Each row has two labels, one from each of two sets.
[ 18 -37  14  -7  30 -30  11  16   5  14  30  -3 -14 -10   1  10  37  17
   1   2 -28  -7   1 -14  10  13  -9  12  14  11  16  42  -6   5  14 -13
   5 -81 -21  27  -7   9 -13   2  15   1   3  37   4  37  12   6   9   1
  18 -18  17  10  -7  11  12] | q616/<73>
[ -5 -10   4   0  -3  24  11   3 -52  26 -11   7  -1 -14  -4   0 -16  23
 -15   4   4  14  -3 -11  -4   6  -5 -10 -31 -24  16  14  20   3  15   2
  -3 -81 -11  11  14  21 -14   4  17   0  10 -11   4  15  -7   4  -4   9
  -2   6   5   1 -11  -6  26] | Q984/<78>
[  2   8 -24 -11  -2   2 -22 -41  -1  15   6  -2  -2  10  -5 -14 -12  -5
  -1  -4  27  -1   1 -19   7   1  -6   0 -20  -1  32  -9  -4  -6   6 -11
 -13  38  -2   5  30   0  23 -19   1 -53 -27 -10   1  -2  12  13  11  25
  -9  -7  19  -1  -2  -6  -6] | Q686/<78>
[  2   3  38   3 -15 -18  28   5  -3   9  -6 -15 -19 -17  11  -3   1   2
  12  10 -14   9   0  11   9   8  -6 -18   0 -23  -9  12  10   2   3  -3
   1  18  -9   4 -11  -8  15  -5   9 -38  33  -6  -5   0  -7 -21   1  -7
  28  13  -7  12   4   1   3] | Q984/<74>
[ 18  23  27   7  -3 -20   6   1  -7   7   9  -8  -7 -13 -10   2  -3   6
  -3  34  19  -1  -9  -4   3   5   3  16   0  37   9   5   4  17  -5  28
 -15  -3 -16 -22   5  -6  13 -15   5 -12  -7   6   6  -2   6   5   0  12
   8  -1 -20  13  -4  11   8] | Q984/<74>
[  0   9  22   4 -18  13  21  -1 -20  12  -4  -8  -4  -4  -1  10 -23 -16
  -5  24  -4 -17  -4   0  -9   6   0   5  -9 -13   7   1   0   3   0   1
  11  -5  -7 -31   2   6 -13  12  14 -12  -2 -19  -3 -13  -7  14  23   9
   3  17  10   6 -26  21   3] | Q984/<74>
[-17  -1  21  14 -28   2  44  17 -12  -2 -10   2   4  -9  27   1  17  -8
  -7  -3 -38 -12   9  15 -20  22 -18  -1  19  28 -81  36   9  11  13 -21
  19 -18 -77 -31  -3   0 -15  -8  14 -14  19  17  -4  -9  -2  22  19 -14
   1  -8  -7  16  -7  -9   6] | q616/<82>
[  9  -9  -7   2  -1  23  16   6  -8 -14  -9  12   8 -17  -5   8  -5  12
  -7   3 -13  23  -5  -1 -11  10  -6  10 -11  -4  -3  10   3   1   4 -23
   1 -81  -8  20  -1   6 -11  -3  21   0  13 -15  -3 -19  -3  -1   1 -16
  -9  11  -5   4 -18  12  17] | Q984/<73>
[  6   2  12   7 -36  -8  20  26  -8  24 -15   6  -2 -14  -1   4 -14  -4
  -8  19  10  -4   1  -5   7  11   0 -10 -21 -17  -7  13   2   2  -9  -2
  18   2  -9 -20   8 -11   1   7   4 -18  -1   2  -5  -4   1   8   8  -2
  10  15   3   5 -25   3   5] | Q984/<74>
[ -4 -30  -4  -5 -26  10  15  18   0 -14 -25   3  11   2 -30   6 -10   6
  -9  10  -7  -3   5   8  21  18  -6   2   0   1   4  -6  -3  -2 -10 -17
  -2 -65 -13   9  -2   4 -18 -25  18  -3  -7  -5   5 -19   6  34  -5 -11
  -2  -3  38 -14 -12  -5  10] | Q984/<71>
[-18  10 -39  -6 -26   7   4 -31  -2 -15   8   2 -10  26   5 -13 -18 -39
   3  -8  15   1  -6   6  -7  -7  -9   2  -1  14 -13 -39  -8  12 -10  15
  -8  81  19 -13   0  -8  19   5 -11   8 -18 -11   5 -10  -2   0   3  11
   2  -6  13   1  -5   4 -11] | Q882/<74>
[ 15   7  53   4 -20   2  15  14 -20   5  -1   6  -6 -11   3   7 -11  13
 -12  40   5  12  -2 -11  -6 -36   7  -3 -13 -18   1  -4  15   3   7   6
  10   5 -10  -6   6  -2  -2 -10  -4  47   6 -10   7  -3  12   9  13   7
  14   9 -23   2 -25  -3   5] | Q984/<74>
[-14   3  -6  -3 -18   3   6 -16   1 -53   3  -9   7   8  -1   4 -21 -14
   5  10   4 -11  -4  -1 -10  -1  24   5  -3  -3 -18 -40  10  -3  -5  12
   3  81   4   1  -2   3  11  -7  -7  14 -33 -12  10 -24   3   0  11   9
 -10   0 -12   4  -6   3   4] | Q686/<74>
[  6 -26   1  22 -11  21  12  -2  -3   6 -26   4  -3 -10 -18  11 -14   4
 -17  -3  -7   5  -3  -4  14  41  -4   9   9   9  26  17  -3  -2   0   6
 -15 -81  -5 -28   4  13 -37  10  -6   5  17 -13  15   0  -2  25   0  -3
  -2  -2  15  -2 -26  -4  42] | Q984/<78>
[-12  20 -38  -4  -9  37  -2 -10   6 -31   5  10  15  -8  -3   4  -6 -26
  -4  -7  12  -8  -8   6   4  -5   0  -1  10  10 -14 -42   0 -10  -5  -5
  36  81  23  -3  13  -6  -5   0   1  43 -21   1  -4  -7  17  -4 -10  19
   6  -7   2   2 -12  -1  15] | Q686/<73>
[-21  27 -14  -9 -22  13  -5  -9   1   6   5  17  12  32   6  -5  -1 -29
   9  23  16  -3  -4   1 -11 -14   2   0  -8   9 -10 -26  -2 -13  -7 -10
  -4  81  -8  -2  11  -9  11   2 -14   1  -8 -11   5 -19   2  -7   2   5
  -6   1  -4   7  -5  -8 -22] | Q882/<74>
[-15  13 -20  -7 -19   0 -22  -6  13  -5  26  -5  -7  35   5   0   7 -22
  -2  -3  25  -9  -2   8  -3 -15  15 -18  -2   2  -2 -55 -11  -2 -26  14
  -5  81   7 -15   5  -8  28  -3 -29  13 -24  -8  -1 -15  20  -6   7  10
   5   5  -4 -13  -2  -1 -17] | Q686/<74>
[-21   6 -44  -5  25  -3 -58 -20  22 -38 -29  -3   6  23 -11   5  -7 -15
   7  -3  16   5  -3   4  13 -10  -8  13   6 -11   9 -34  12  -3   1  22
 -11  81  24  21   6  -3   2   4  24  -3  -2 -12   0  -8  15  -9  -7  35
  -5 -31   2  -1   1  -4  -9] | Q882/<78>
[-10 -19 -39 -10   6  19 -25 -27  -3  -5 -14 -10  22  13 -24   1 -33   4
  -5  -3  29  11  -7  -7  25  16  -8 -11   0  -4  23 -24  -7  -2   4  13
 -26 -10  42  10 -11  -3  11   5   2  21  -1 -18   1  -4  28 -10  -1   6
 -10   6  12  -9 -15 -11  13] | Q686/<78>
[ -3   8   8   2 -45  19  35  -5  -3  -7  -3   2  -2  -1  -1   5  -2   1
  -1   4  10  -5  -3  14  -1  13   0   7  -3  -5 -25  -6   8   2  -7  -9
   0  32  -8  -8   0 -19  -2  -4   5 -11  -3 -18  -5 -33  -5  15   2  -6
   0  10   0  -2 -19   3   6] | Q984/<74>
[ 19 -30  17  -2  16 -30 -23   8   9  19  -7  -5  -4 -20 -17  11  -9  29
  -8  21  26   9   1 -11  17  19   1  -5   0 -20  51  19   3  81  18  18
   2 -81  -2  22   1   1   1  10  15 -22   5   9  -2  17   6  -8 -12  -4
  10  15   9  12  -3  -3  15] | Q984/<78>
[ 18  -1  38  55  16 -25  17   0  -5  19 -11  -1   0 -12   4  -4  -2  13
  -7  22   6  -4   5  15  24   5  -1   0  -6 -16  12  30   8   4   5   1
   9 -81 -12  15   1  -2 -16  -7  14 -36  12   1  -7  10   2  -3  -6  -9
   2  -5 -10   8 -13   3  17] | Q984/<82>
[ 14 -11  -6   4  25 -19   0   4  -9 -31   7 -10   3   7 -35   6  17  18
  -4   9   6  14  -1   5 -18   2  16   2  -6 -14   9 -29   8  -5  11   6
  -1 -15  -6   7  -1  11   4   3  11 -13  -1  -8   1  15  24  -7  12   5
  15  10  -2   7  30  -5   2] | Q984/<74>
[ 14   8  23  13  22   2  45  13 -14 -36   9   7 -13 -10   8  -3  33   8
 -13 -28 -31 -14   5   5 -27  14  19  -5   6   2 -32  19  -2   9  -2 -16
  10  16 -22 -16 -11   4  -2   4   0   1  -2  27  -1  -3  -9  11   7 -15
   1   0  -6  10   5  31  -4] | q616/<82>
[ -7  -7 -31  -2 -13   5 -12  -8  -7 -20  10  -1   2  17 -11  -3  19  -3
  -5   5  16   1   3  -3  -4  11   6 -12 -12   9  22 -40   3 -12 -27   4
  -7  81 -11   1  -3  -9   2  -5 -13   8 -24 -18  -1  -9  25  -1  -7   2
  -9   6   4  -1  -8  -8  -7] | Q686/<82>
[ 12  -8   0  44  -2  -2  37   7  -9  18 -10 -10  20 -12  29  -1   7   9
   5   0  -9   9   9 -20   2  11 -17  -5  -2  20 -23  41 -19   2  11 -17
  31 -73 -28   5  -1  -6  -6   3  12 -18  13  -9   2  -7  -2   2  -2   1
 -14  -4 -13   1  -8   7  18] | q616/<78>
[ -5   3 -10  -3  16 -18 -28 -14   7 -73   5 -10   1 -15  -8  -4   7 -19
   5   1  11 -16   7   6  -2  -7  15 -14 -14  -1  40 -40  -7 -18 -14  12
   2  81   9  -3  -2   0  34   9 -21  12 -28  10   0  -4  21 -18 -31  36
 -13 -16 -10   1  23  -3 -20] | Q882/<82>
